Below is a small trained network, with its code and all its weights. Each question gives an input and a class and asks what happens when units are switched off, that is, made to give their printed mean instead of their output.

import numpy as np


def w(rows, s, z=0):
    codes = np.array(rows[::2]) - 128.0
    scale = np.full(codes.shape[1], s)
    scale[-1] = z or s
    return codes * scale


def norm(h):
    return h / np.sqrt((h * h).mean(-1, keepdims=True) + 1e-5)


def f(y):
    return y / 2 * (1 + np.tanh(0.7978845608 * (y + 0.044715 * y**3)))


def log_softmax(a):
    a = a - a.max(-1, keepdims=True)
    return a - np.log(np.exp(a).sum(-1, keepdims=True))


def net(x, mask):
    res = np.array(x, float).reshape(1, 7) / 4 @ E
    u = 0
    for l in range(4):
        y = f(norm(res) @ A[l][:, :-1].T + A[l][:, -1])
        res = res + np.where(mask[u : u + 3], y, B[l][:, -1]) @ B[l][:, :-1]
        u += 3
    return log_softmax(norm(res)[-1] @ U[:, :-1].T + U[:, -1])


A, B = {}, {}
E = w([
[87,83,138,151,164,162,175,144,91,165,192],'x0',
[46,140,130,197,94,160,91,157,90,44,120],'x1',
[167,57,36,112,116,190,101,126,142,113,102],'x2',
[129,100,119,153,37,41,136,197,114,117,164],'x3',
[162,143,131,127,123,174,201,130,144,120,43],'x4',
[162,4,137,205,105,99,65,124,184,192,147],'x5',
[78,154,95,187,128,89,183,219,175,47,151],'x6',
],0.011)
A[0] = w([
[133,87,183,131,110,90,131,128,109,190,159,252],'L0N0',
[248,77,128,119,172,166,113,64,183,185,62,176],'L0N1',
[118,151,179,159,121,129,92,78,119,146,101,12],'L0N2',
],0.012,0.0044)
B[0] = w([
[147,105,121,147,216,105,142,78,211,147,198,200],'L0N0',
[112,137,15,143,106,114,254,69,190,146,164,253],'L0N1',
[174,152,116,113,193,193,37,79,129,74,132,139],'L0N2',
],0.012,0.013)
A[1] = w([
[85,219,170,146,165,100,49,138,193,85,149,2],'L1N0',
[155,254,195,113,99,101,181,136,100,106,89,59],'L1N1',
[109,108,102,215,71,88,124,188,170,77,153,32],'L1N2',
],0.0092,0.0042)
B[1] = w([
[173,41,93,203,223,111,249,101,110,89,81,195],'L1N0',
[222,164,200,115,146,38,148,27,109,198,199,213],'L1N1',
[106,87,38,21,30,98,55,79,220,67,91,252],'L1N2',
],0.011,0.0046)
A[2] = w([
[68,129,183,119,86,64,194,164,150,149,212,135],'L2N0',
[90,122,135,166,137,106,143,214,138,148,92,2],'L2N1',
[180,20,210,150,125,84,2,98,121,158,178,213],'L2N2',
],0.0091,0.0048)
B[2] = w([
[156,133,116,118,178,144,173,68,200,84,115,246],'L2N0',
[150,91,100,193,10,77,58,163,78,121,31,105],'L2N1',
[80,157,54,57,134,80,144,64,210,206,122,253],'L2N2',
],0.012,0.0048)
A[3] = w([
[125,64,82,140,81,162,170,110,144,254,140,153],'L3N0',
[164,136,94,101,190,197,135,137,116,105,147,197],'L3N1',
[144,90,107,72,134,153,100,45,137,76,114,253],'L3N2',
],0.0099,0.0047)
B[3] = w([
[125,133,119,163,226,2,171,114,158,156,221,239],'L3N0',
[83,164,114,125,161,152,121,177,148,187,151,175],'L3N1',
[127,185,54,215,105,161,182,201,62,184,81,249],'L3N2',
],0.012)
U = w([
[110,121,97,131,59,147,111,157,115,56,69,96],'0',
[155,63,171,99,116,154,89,124,116,99,134,12],'1',
[161,134,246,123,145,119,157,119,87,82,146,70],'2',
[122,140,89,132,165,90,180,103,164,128,144,254],'3',
[94,143,153,116,162,211,96,136,89,151,138,86],'4',
[114,57,115,79,72,74,7,110,138,176,127,14],'5',
],0.021,0.0055)

Each question gives the input, the list of numbers given to net, and the class t.
The units are the neurons (one row each of A and B). Each row of codes is followed by its name. A weight is (code - 128) times the scale printed after its matrix; where a second scale follows, it is the last column's (A, B and U).
mask holds one flag per neuron, layer by layer. A switched-off neuron (its flag False) gives its mean, the last column of its row in B, instead of its output. The means were averaged over made-up inputs and are rounded, as every weight is.
A unit's drop is (log p(t) with every unit on - log p(t) with that unit switched off) / (log p(t) with every unit on - log p(t) with every unit switched off).
unit that matters most: the unit with the biggest drop
top k neurons: the k neurons with the biggest drops, biggest first
k most important neurons of layer l: the k neurons of layer l with the biggest drops, biggest first
drop when u is switched off: that unit's drop, to one decimal
input [7,0,6,6,5,-8,8], class 0: unit that matters most -> L3N0
input [-8,4,-1,-4,-2,8,5], class 0: top 2 neurons -> (L1N2 L0N0)
input [-7,7,0,-6,6,-3,-5], class 4: top 2 neurons -> (L3N0 L0N2)
input [6,6,-5,-7,8,2,4], class 2: top 3 neurons -> (L0N1 L3N2 L0N0)
input [-5,5,7,-6,8,-5,7], class 4: top 2 neurons -> (L0N1 L3N0)
input [-5,8,1,-4,4,1,1], class 0: top 2 neurons -> (L3N0 L0N0)
input [-6,8,-2,2,-2,-6,-3], class 2: top 2 neurons -> (L0N1 L1N1)
input [-6,8,-3,0,-6,-2,5], class 0: top 2 neurons -> (L3N0 L1N2)
input [8,3,-7,-7,-4,-8,1], class 2: 2 most important neurons of layer 1 -> (L1N1 L1N2)
input [-4,6,0,0,0,-2,-3], class 4: 2 most important neurons of layer 3 -> (L3N0 L3N1)
input [-8,-4,0,5,5,-5,1], class 2: 2 most important neurons of layer 1 -> (L1N1 L1N2)
input [7,-4,-7,2,8,-5,5], class 2: 2 most important neurons of layer 3 -> (L3N0 L3N2)
input [2,3,7,-4,-7,-7,0], class 4: drop when L0N1 is switched off -> 0.2
input [4,7,-6,-6,-1,-3,-7], class 4: drop when L3N2 is switched off -> 0.0
input [5,5,4,1,-5,1,5], class 0: drop when L0N0 is switched off -> 0.1
input [6,7,-4,-8,-3,0,1], class 4: drop when L0N1 is switched off -> 0.1
input [0,7,7,7,-8,-4,-2], class 0: most important neuron of layer 0 -> (L0N0)
